What can hang from each mark:
k_397: k_108 k_199 k_439 k_803
k_612: k_397 k_895
k_730: k_803 k_851 k_895
k_439: k_613
k_851: k_554 k_612
k_554: k_169 k_613 k_730
k_199: k_366 k_554 k_613
k_803: k_169 k_397 k_730
k_613: k_397 k_612
k_366: k_439
k_169: k_554 k_851
k_895: k_199 k_554 k_851
k_108: k_439 k_730

Every row comes from one small tree of marks. Brackets hold a mark, then the marks that hang from it, in the order of their numbers. Every link used is in the known rows. Which tree was each row made from?
Each row is shifted at random along 5 fixed directions that mean nothing.
Known rows:
{k_439 {k_613 {k_397 k_108}}}: [ 166, -109,  129,  157,   98,  225,   91,  116, -182,   36, -173,  -40,
  -28,  -13, -117,   85,  220,  -43,  -45,    2,  233,  -94,  186, -321,
   97,  -81,   10,  -29,   50, -255,   80,   77, -127, -157,  156,  158,
 -139,    2, -111, -114,   55,  -81,  -80,   56]
{k_554 {k_169 k_851} {k_613 k_612}}: [ -70, -139, -199,   45,   36,  226,  135,  172,   -6,  -30,  132,   63,
   45, -210,  195,  -98, -193, -221, -302, -104,  114,  -66,   33,  -88,
  251, -124,  114,   47,   -7, -266,  107, -234,  -26, -247,  159,  -10,
 -264,  125, -139,   78,  132,    6,   73,  143]
{k_554 k_169 {k_730 k_803 {k_895 {k_851 {k_612 {k_397 k_199}}}}}}: [  58, -337,  -73,   17,  -37,  393,   -5,  180, -100,   37,  -43,   34,
 -160,   46,  196,  129,    9, -103,  -70, -486,  307,   13,  256, -122,
  492,   58,  540, -113,  -35,   12,  248,  -87, -375, -254,  279,   78,
  -37, -222, -251,    7,    7,   11, -170,  105]
{k_613 {k_397 {k_199 k_366} k_439 k_803} k_612}: [-227,  -56,  132, -502,  202,  177,  114,  -11,  -34,  144,   18,  -51,
  192, -329, -343,  114, -185, -541,  -46,   34,  176, -100,   14, -276,
 -159, -231,  129,  -24,  118, -364, -167,  -14,   18,    2,   43,  139,
 -231,   91,  -82, -240,  148,  -35,  -30, -139]
{k_895 {k_199 k_366 k_613}}: [ 145, -110,  212,   57,  242,  173,  246,    6, -250,  127, -270,  -87,
  -58,  -28,  -19,  216,  247,   73,  -98,  126,  251, -178,  189, -315,
  -66,   32,   45,   54,  170, -119,   54,   82,  -83, -108,  -13,  212,
  -74, -196,    6, -195,    0,  -74,  -53,  -27]
{k_199 {k_366 {k_439 k_613}} k_554}: [ 236, -218,  205,  231,  170,   45,  340,  -16,  -15,   -5, -249, -138,
 -247, -186,    5,   36,  355,  136, -288,  356,   94, -111,  222, -337,
 -267, -143,  229,  326,   77, -236,  164,  -68,  101, -148,  223,   44,
 -149,  -96,  -56,  -57, -150, -169,  218,   64]
{k_554 {k_613 {k_397 {k_108 k_439} k_199}}}: [-197, -142,   44, -339,  134,  291,   79,   51, -141,  242,   88,  -26,
   87,  -96, -162,   77, -288, -414,   66, -173,  224,   63,   -3, -256,
  298, -127,   17, -133,  160, -134, -179,   71, -127,   22,  190,  162,
 -207,   81,   27, -283,  173,   29, -240,  -69]
{k_199 {k_554 {k_730 k_803 k_851}} k_613}: [ -31, -263,  -94,  140,  -33,  -17,  148,   17,   95,  -52,   81, -214,
 -140,  -39,    6, -316,  259, -377, -286,  174,  -58,  -69,  196,  -45,
 -336, -228,  325,  456,  -41, -390,  382, -157, -228, -162,  289,  102,
 -191, -110, -188,   80, -157, -100,  282,  251]
{k_169 {k_554 k_730} {k_851 k_612}}: [-388,  173, -106, -508,  184,  113,  328,   -5,   76,   35,  496, -136,
   30,  -53,   56, -176, -417, -157, -120,  162,  -87,   62, -135,   40,
  363,  332,   41,  152,  179, -274, -108,   -4,  -72, -111,  159,  110,
 -311,  194,   64, -395,  -43,  207, -133,  125]
{k_612 {k_397 k_108 {k_803 k_730}} {k_895 {k_199 k_366} k_554}}: [  67,  -83,  136, -128,  305,  134,  -45,  144, -116,  112,   11, -144,
  -20,   25,  -88,   12,  227,  309,   -1, -218,  206, -130,  235, -148,
  209,  345, -221, -113,   90, -408,   34,  105, -449, -185,  123,  227,
  -84, -168, -113,  -60, -201,  -72,  -57,  167]
{k_169 {k_851 {k_554 k_613 {k_730 k_803}} k_612}}: [-377, -180, -122, -128,  -30,  -69,  270,  -37,  196,  -31,  304, -202,
 -204, -201,  290, -304,  106, -233, -200,  237,  -79,  144,  116, -120,
   31,  146,  475,  473,   50, -232,  176,   12, -238,   -9,  332,  181,
 -276,  -78, -148, -145, -379,  -75,   72,  319]
{k_108 k_439 {k_730 k_803 {k_895 {k_199 k_554} k_851}}}: [-127, -149,   40, -499,  316,  357,  253,    5,    3,   79,  259,  -90,
  -19,  146,   88, -148, -269, -209, -106,   34,    0, -169,  -56,    3,
  179,   84,  -59,  140,  254,   -4,   77,  -28, -280, -287,  154,   40,
 -139, -130,  -17, -318,   95,  148,  -69,  -29]
{k_554 {k_613 {k_397 k_439 k_803}} k_730}: [-188, -169,  -38, -312,  112,  352,   71,   15, -130,  173,  130,   61,
   98, -216,  -57,  138, -418, -350,   52, -248,  162,  -34,  -72, -251,
  355, -153,  -25, -178,  137,  -40, -149,  -30, -106,   12,  346,  199,
 -146,  212,  -23, -220,  180,   69, -270,  -53]
{k_108 k_439 {k_730 k_803}}: [-148,   -8,  -72,  -54,   94,  236,   39,  133,  -38,  148,  239,  -42,
  128,  211,  -11, -288, -191, -271, -131, -179,  103,   69,   83,  -65,
  388, -109,  213,   -3,   16, -302,  131,  -70, -377, -263,  159,   75,
 -264,  -46,  -97, -139,  110,   -1, -140,  250]
{k_803 k_169 {k_730 k_851}}: [-183,  -44,    9, -270,  132,  180,  151,   63,  -91,   12,  112,   -5,
  195,  -31,  -25, -108, -132, -185,  -77,  167,  102,  -21,  119, -225,
 -236,  -96,  253,   10,   -1, -166,   62,  -38, -142,  -67,  146,    3,
 -156,  -40, -163,  -58,  -55,   21,  -31,  133]
{k_612 {k_895 {k_199 k_366 k_554 {k_613 k_397}} k_851}}: [ -38,   28,  115, -242,  210,  169,   43,   65,  -86,  127,  180, -156,
   91,   20, -121, -176, -259, -201,  -20, -152,  200, -132,  -53, -167,
  -17,   20,  -46,  -27,   50, -535,  -22,  -28, -150,  -83,  -74,   56,
 -244,  129,   47, -101,  112,  -43,   94,  155]
{k_613 {k_397 k_108 {k_199 k_554} k_439} {k_612 k_895}}: [  64,  -59,   15, -298,  141,  182,  -38,  140,   -5,  153,   10,  -63,
  213,  -77, -371,   -5, -238, -311,  -10, -269,  184,   45,   54,  -84,
  272, -174,   76, -134,   47, -410, -134, -113, -124, -194,   74,   41,
 -241,  248,   11,  -71,  289,   54,  -51,  -64]
{k_439 {k_613 {k_397 k_803} {k_612 {k_895 {k_851 k_554}}}}}: [  87, -141,   39, -135,   78,  423,   34,  158,  -14,  -63,   20,  109,
  105, -121,  164,  -64, -210, -260,  -20, -239,  250,  -89,   63, -235,
  231,  -52,   64, -113,   -3, -174,   31,  -72,  -54, -292,  291,  -70,
 -178,  226, -169,  -20,   93,   -8,  -70,  159]
{k_397 {k_199 k_554} k_439}: [-124, -231,   80, -411,  214,  349,  317,  -51,   15,   95,   -6,   12,
   -2, -311, -312,  215, -323, -267, -161,  182,   79,  -45,  -73, -167,
 -218, -212,  -18,   89,  218,  -19, -167, -111,  186,  -71,   25,    8,
  -49,  156,   27, -196,  138,  135,  -18, -239]
{k_612 {k_397 k_108 {k_439 k_613} {k_803 k_169}}}: [-333, -294,   -6, -330,  137,  110,  205,   74,  221,   41,  351, -114,
  -39, -425, -262,  -87, -115, -299, -216,  218,  -85, -110,   28, -139,
 -128, -322,  207,  235,  109, -487,  -74,  -94,  124,  -56,  459,  131,
 -264,   18, -159,    5, -186,  -13,  164,   68]
{k_895 {k_199 {k_366 k_439}} {k_554 k_169}}: [ -46, -198,  102, -185,  277,  216,  357,    8, -133,   85,   61,  -60,
 -138, -211,  308,   43,   -8,   63, -207,  216,  140, -110,   59, -220,
  112,  283,  -96,  106,  222,  -67,   46,  -28,  -33,  -90,  -19,   64,
 -117, -213,  -32, -160,   14,   -1,   55,  -49]
{k_397 {k_199 {k_554 k_169}}}: [-256, -106,  -43,  -13,  -38,  -71,   42,   69,   49,   97,  179, -174,
   75, -104, -266, -292,   18, -318, -214,   84,   88,   57,  111, -104,
 -165, -132,  317,  176,  -50, -593,  121,  -85, -179,  -44,  -81,  135,
 -244,   43, -134,   37, -101, -141,  190,  234]
{k_612 {k_895 {k_554 k_613}}}: [ -68, -187,  -41,   93,  -19,  269,  -40,   85, -121,  106,   -4,   19,
  135,   -4,    9, -190, -210,   64,   18, -230,  228,   72,   99, -229,
  373,  -21, -109, -194,  -33, -172,   59,  -49, -237,  -43,  133,   89,
  -84,  148,  -66,   11,  -27,  -77, -119,  247]
{k_439 {k_613 {k_612 {k_397 k_199 k_803} {k_895 {k_554 k_169}}}}}: [-471, -144,  -58, -544,    0,  204,   58,   37,   73,   65,  449, -147,
  167, -265, -182, -170, -468, -515,   62,  -53,   99,  -96,  -94, -146,
  359,  -22,    2,  -97,  102, -434, -212,   20,   89,  151,  485,  235,
 -238,  202,  -18, -212, -131,    8,  -32,  210]
{k_554 {k_169 {k_851 {k_612 {k_397 k_108 k_199} k_895}}}}: [ -73,  -90,    9, -137,  151,  -57,  165,  124,    7,   45,  -25, -277,
 -163,  -57,  -98,  232,  369,  202,  -82,   -1,  124,   60,  281, -107,
  489,  126,  330,  104,  144, -321,   16,   79, -202, -109,  174,  263,
 -172, -189,  -57, -201, -279,  -29,  -62,  113]
{k_366 {k_439 {k_613 k_397}}}: [ 198, -250,  166,  417,  -24,  159,  113,   79, -119,   23, -159,   47,
   41, -166,  178, -144,  179,  -15, -202,   50,  270, -104,  219, -400,
  103, -259,  399,   57, -127, -240,  244,  -79,  -40, -140,  138,   35,
 -199,   79, -218,  114,   13, -220,  123,  144]
{k_612 {k_397 {k_108 k_439} k_803} {k_895 {k_851 k_554}}}: [ -41, -221,   95, -527,  345,  408,  251,   63,    5,   42,  -55,  -99,
 -181,   28,   67,  335,  -33,  109,   75, -104,  131,   47,  109, -177,
  487,   70, -169,  -49,  370,  128, -184,  121, -121, -196,  351,   72,
  -45,  -80,   30, -367, -111,  137, -319,  -70]
{k_613 {k_612 {k_895 k_554 k_851}}}: [ -60, -146,  -47, -268,  144,  369,  168,   57,   -9,  -96,   51,   42,
   46, -130,  200,  -79, -266,  -10, -141,   43,  160, -140,  -14, -134,
  231,   10, -282,  -34,  119, -161,   18,  -95,    0, -171,  -81,  -92,
 -107,   92,  -69,  -46,   60,   52,   46,   62]
{k_169 {k_554 k_613 k_730} {k_851 {k_612 {k_397 k_439}}}}: [ -62, -209,   53,  103,  -22,  165,   65,   24,  -41,  105,  -17,   10,
   37,  -80,  136,  118, -125,  194,   62, -328,  280,  139,  201, -284,
  422,   17,  495, -205, -112,  -62,   -4,  -31, -206,  -62,  285,  134,
 -140,  229,  -98, -144, -130,  -77, -270,  108]
{k_730 {k_803 {k_169 k_554} k_397} k_895}: [ -75, -273,   82, -196,   94,  156,   54,   74,  -58,  153,   34,  -53,
  448,  144, -214, -340, -124, -342,   87,   20,  104,  -63,  233, -257,
    0,   19,  446,  -81,  -80, -111,  125,  -55, -239,  -89,  394,   32,
 -116,   46, -195, -117,  -75,  -60, -170,  184]
{k_366 {k_439 {k_613 {k_612 k_895}}}}: [  85,  -89,   -1,  136,   58,  -13,  208,   63,   37,  -11,   34, -106,
   36, -153,  143, -225,  118,   33, -263,  221,   40,  -99,  139, -165,
  487, -183,  262,  227,   44, -339,  129,  -97,   64, -150,  315,   99,
 -315,   28,  -34,   22,  -81,  -95,  193,  208]
{k_439 {k_613 k_397 k_612}}: [-238,  109, -109, -249,   10,  298,  102,  110,   28,   16,  453,    6,
  215, -142,  -48, -407, -555, -567, -179,   26,   79,  -90, -227,  -98,
  259, -174,   -4,   57,   25, -568,  -73, -111,   96,  -75,  150,   16,
 -424,  311,  -48,  -51,  264,   60,   98,  191]
{k_199 {k_554 {k_169 k_851} {k_613 {k_397 {k_108 k_730} k_803}}}}: [-414, -193,  -59, -671,  147,  323,  145,   62,   57,   64,  365,  -77,
   32, -295, -147,   58, -542, -619,  -26, -120,   18, -121, -167, -178,
  -90, -157, -216,    1,  147, -269, -201,  -80,  -31,  -26,  445,   98,
 -197,  334,  -41, -341,   71,  102,  -86,    5]
{k_613 {k_397 {k_108 k_730} {k_199 k_366} k_439 {k_803 k_169}}}: [-194, -160,  142, -579,  299,  270,   66,  111,  -66,  204,   78,   -5,
   96, -297, -426,  280, -214, -470,  -22, -154,  178,  -77,  103, -288,
 -231, -174,  182, -112,  102, -318, -172,  -49, -127, -134,  247,   99,
 -165,  -39, -134, -276,  119,   28, -133, -140]
{k_169 k_554 {k_851 {k_612 k_895}}}: [-214,  -18,  -34, -222,  107,   49,  245,   48,  151,  -21,  216, -111,
  145, -117,   -8, -216, -137,   71, -218,  178,  -24,   23,   34,  -39,
  287,   85,  129,  188,   19, -319,   58, -106,  -44, -194,   45,    1,
 -237,  201,  -72, -129, -175,   31,   79,  205]
{k_803 k_169 {k_397 {k_199 k_366 k_554} {k_439 k_613}}}: [ -89, -118,  177, -159,  185,   13,   79,   38,   25,  224,  150, -132,
  113, -175, -471,  -89, -122, -424,    4,   99,  141,   39,  163, -289,
 -485, -114,  573,   16,  -47, -524, -102,  -68,   26,   -2,  246,   41,
 -235,   36,  -29,  -75,  -80, -131,   17,  140]
{k_554 {k_169 {k_851 k_612}} {k_613 {k_397 k_439}}}: [-162, -173,   27,  -30,   94,  -71,  267,  -12,   24,   57,   10, -170,
 -121, -257,  171,  106,  227,  -30, -117,  230,  115,   31,  170, -277,
  110,  -39,  437,  216,   75, -215,   65,   -1, -103,    2,   56,  189,
 -234,  -48, -130, -149, -186, -156,    6,   45]
{k_397 k_108 k_199 {k_439 k_613} {k_803 k_730}}: [-334, -332,  111, -186,  -53,  240,  -99,   87,  130,  122,  260,  141,
  145, -539, -372,  -75, -305, -607, -145, -178,  142,  -19,  109, -210,
 -489, -416,  264,  -54, -193, -410,   -5, -117,  -63, -119,  249,   57,
 -135,  272, -246,  155,  -67,  -95,  108,   71]
{k_803 k_169 {k_397 k_108 k_199} k_730}: [-201,  -22,    1, -428,  350,  -96,  216,   75,   44,  137,  340, -212,
   13, -174, -240, -128,   91, -304, -170,  407,  -54, -122,  124,  -72,
 -192,  185,  257,  319,  189, -508,  -74,   36, -126,  -44,  164,  153,
 -281, -199,  -64, -134, -227,   23,   82,  101]
{k_612 {k_397 {k_108 {k_439 k_613}} {k_803 k_169 k_730}}}: [ -13, -430,  130,  -53,   51,  326,   14,  167,    0,   65,  -13,  123,
  125, -187,   19,   75,  -99, -161,  -66, -199,  289, -113,  246, -395,
  -75, -320,  416, -175, -109, -166,    8,  -58,  -40, -178,  490,  -12,
 -113,   57, -245,  104, -126, -133,  -83,  154]
{k_439 {k_613 {k_612 k_397 k_895}}}: [ 111,   -4,   58,   78,   30,  173,   51,   82, -151,   22, -138, -114,
  152,  136,  -95,   31,   38,  146,   69,  -99,  265,  -75,  148, -305,
  650, -139,  159, -177,   53, -263,  -56,   90,  -25,  -10,  353,  228,
 -196,   87,   22, -164,  -46,  -73, -159,  215]

Which tree is each row?
[   5,   11,   63, -208,  263,  307,   38,  133, -175,  151,   -3,  -70,
  152,   69, -190,   99, -103,  170,   -3, -293,  211, -109,   43, -153,
  557,   73, -166, -213,  168, -261,  -80,   31, -200, -139,  165,  201,
 -121,  -40,    1, -160,   61,   58, -165,  103]
{k_612 {k_397 k_803} {k_895 {k_199 k_366}}}
[  85,   20,   76,  -14,  181,   77,  218,   37,  -90,   55, -123, -233,
 -115,   38,  -62,   48,  184,  -30, -129,  129,  177, -119,  140, -236,
  163, -100,  177,  166,  169, -448,  -26,   37,  -18,  -38,  179,  217,
 -279, -119,   20, -194,  -47,  -88,   14,   93]
{k_199 k_366 {k_613 {k_612 k_397}}}
[-339,   10,  127, -333,   53,  188,   51,  -34, -117,  120,  108,  -46,
  134,  -60,  137, -140, -268, -257,  158, -113,  290,   91,   34, -351,
  -61,   87,  103, -153,   44, -240, -131,  167, -209,  118,  -16,  133,
 -227,   60,   -2, -255,  -22,  -98, -153,  140]
{k_895 {k_199 k_366} {k_851 {k_554 {k_613 k_612}}}}
[-362, -136, -164, -487,   39,  221,  180,  100,  268,  115,  484, -111,
  -71, -178,  207, -329, -454, -360, -176,  -28,  -15,  286, -144,  -19,
  598,  -40,   91,  306,  155, -337, -123,  -97,  -85,  -86,  248,  -47,
 -402,  140,    3,  -89,  -34,   70,   43,  214]
{k_851 {k_554 {k_613 {k_397 {k_108 k_439}}}} {k_612 k_895}}
[-323,  -75, -129, -344,  117,  112,  222,  -57,   11,  -43,  354, -133,
 -109, -258,  277, -240, -118, -250, -230,  237,  -11, -122,  -80,  -68,
   20,  154, -222,  305,  160, -357,   81,  -39, -110,   42,   85,  134,
 -278, -170,  -60, -135,  -73,   12,  236,  121]
{k_895 {k_199 k_366} {k_554 {k_613 k_612} {k_730 k_851}}}
[-205, -244,  -28, -270,   63,  301,  215,  107,   78,   49,   83,   16,
   94, -200,  103,  -37, -220,  -94, -143,   45,  149,  -57,   55, -209,
  145, -189,  356,   55,   76, -211,  -38, -100,   39,  -97,  234,   -6,
 -170,   13, -196,    8,  -78,   13,  -40,  114]
{k_851 {k_612 {k_397 {k_803 k_169}}}}
[ 100,  -90,  -10, -321,  210,  346,  265,   11, -210,   23,  -11,  -41,
  -23,   64,  224,  112,  -91, -215,  -60,   31,   83, -192,   39,  -36,
  424,   74,  -17,   82,  278,  153,   68,   -6, -123, -213,  350,  193,
 -136, -150,   36, -287,  200,  218, -143, -136]
{k_554 {k_730 k_851 {k_895 {k_199 {k_613 k_612}}}}}
[ 137,  -38,   73,   11,  153,  302,   80,  150,  -35,  -53,   69,  -27,
  -76,  -16,  189,  -48,  -10,  167, -119, -207,  272,  -67,   90, -190,
  374,  149,  104,  -19,   34, -349,   40,  -16,  -90, -238,  141,    7,
 -234,  -51,  -76,   -7,  -40,  -43,   67,  227]
{k_439 {k_613 {k_612 k_397 {k_895 {k_199 k_366} {k_851 k_554}}}}}
[-315, -244,   55, -339,  -11,  324,  198,  -16,   71,  -48,   86,   34,
  132, -252,  146,  -81, -375,  -48,  -72,   87,  170,   36,    3, -263,
   68,  -58,   12,  -44,   -6,  -64,  -24,  -56,   49,   -7,  -31,  -71,
  -60,  248,  -93, -103, -121,   -1,  -16,  130]
{k_169 {k_851 {k_612 {k_895 k_554}}}}
[ 212, -103,  101, -245,  209,  363,  233,   90, -111,  -30,  -32,  -47,
 -120,  -11,  174,   74,   16, -227,  -82,   47,   68, -139,  122, -157,
  391, -126,   57,  129,  174,   11,   98,  -43, -114, -298,  585,   69,
 -232,  -77,  -84, -304,  189,  125,  -68, -134]
{k_366 {k_439 {k_613 {k_397 {k_108 {k_730 k_851 k_895}}} k_612}}}
[ 152,  177,  169,  -25,  235,  124,    1,   98, -274,  219, -169, -162,
   82,  231, -412,   21,   73, -100,  101, -193,  301,   61,  162, -252,
  -29,  147,  146, -175,   65, -424,  -34,   88, -332, -117,  -53,  178,
 -187,    2,   10, -267,  180,  -56, -215,   59]
{k_613 {k_397 {k_199 k_366 k_554}}}
[-407, -194,  102, -295,  -33,  167,  -22,   27,   22,  147,  196, -105,
  100,  -83, -222,  -54, -190, -299,  -52, -139,  236,   73,   92, -280,
  210, -374,  284,  -43,  -13, -433,  -90,   68, -192,   78,   87,  180,
 -234,   48,  -96, -210, -126, -119,  -42,  128]
{k_612 {k_397 {k_108 k_439 k_730} k_199}}
[ -71,   73,  -22, -336,  317,   97,  220,  143,  -51,  106,  381, -213,
   79,  126, -232, -193,  -63, -324,    4,  120,  -69, -163,   50,  -83,
  174,  306,   79,  127,  162, -404,  -11,   44, -220, -216,  600,  203,
 -320,  -56,  -52, -414,    5,  105, -148,  152]
{k_439 {k_613 {k_397 {k_108 {k_730 {k_803 {k_169 k_554}}}}}}}
[-251, -115,  109, -180,  114,   52,   75,  -23,   -2,  203,  145,  -89,
  170, -194, -317,  -91,  -85, -357,  -47,  141,  130,   44,  113, -203,
  -70, -184,  333,   48,   33, -371,  -63,    1,  -93,   56,  -58,  141,
 -190,   57,  -65,  -99,  -67,  -84,  -24,   40]
{k_803 {k_397 k_199 k_439}}
[  90,  -74,   98,  169,  129,  179,   79,  149,  -38,   95,   90,   -5,
  -17, -198,    1, -221,   12, -220, -238,  -81,  134,  -81,  117, -222,
   41, -137,  225,   94,  -52, -480,  172, -141, -108, -259,  279,   34,
 -300,   49, -187,   69,   86, -124,  128,  180]
{k_199 {k_366 {k_439 {k_613 {k_397 k_803}}}}}
[  44, -280,    6,  104,  140,  210,  230,   88,   17,  -48,    1,   35,
 -150, -352,  109,  -34,  144, -131, -352,   96,  132,  -62,  108, -201,
 -133,   36,  246,  319,   27, -166,  185, -149,  -76, -238,   64,    2,
 -180,   25, -261,   32,  -73,  -59,  176,   44]
{k_169 {k_851 {k_554 {k_613 {k_397 k_199}}}}}
[ -76, -344,   49, -380,  226,  474,  302,   -3,   -8,  -39,  -13,   26,
  -99,  -20,  138,  110, -124, -184, -205,  109,   68, -192,   53, -189,
  144, -198,   -2,  161,  211,  207,  145,  -72, -116, -258,  222,  -27,
  -30, -180, -136, -275,   11,   79,  -58,  -81]
{k_108 k_439 {k_730 k_803 {k_895 k_851}}}
[-383,   18,  -97, -154,   46, -174,  -78,   49,   21,  305,  544, -161,
  344,   29, -181, -495, -359, -353,  118, -121,   35,  182,   91, -126,
  299,  103,  542,  -94, -111, -586,  -75,  -36, -331,   95,  341,  201,
 -404,  191,  -17, -110, -137,  -99, -167,  369]
{k_803 {k_169 {k_554 k_613 k_730}} {k_397 k_439}}
[  88,  -19,  157, -410,  209,   97,  161,   21, -212,  178, -197, -185,
  169,    5, -147,  218, -124, -224,  132,  -86,  294,  -15,  109, -377,
  357,    9,  244, -191,  159, -152, -204,   38,   17,   72,  263,  139,
 -201,   77,  135, -385,  168,  -31, -182,  -57]
{k_613 {k_397 {k_199 {k_366 k_439} {k_554 k_169}}} {k_612 k_895}}
[ -92, -181,  -52,  -48,    1,  163,  127,   53,   35,  -31,  109,  -60,
  -98,  -12,   84, -260,   31,  -71, -268,   59,   30,  112,  114, -103,
  262,   38,  222,  281,   53, -175,  217,  -64, -281, -189,  151,  103,
 -192,  -56, -168,  -38, -133,   -9,   66,  200]
{k_851 {k_554 {k_730 k_895}}}
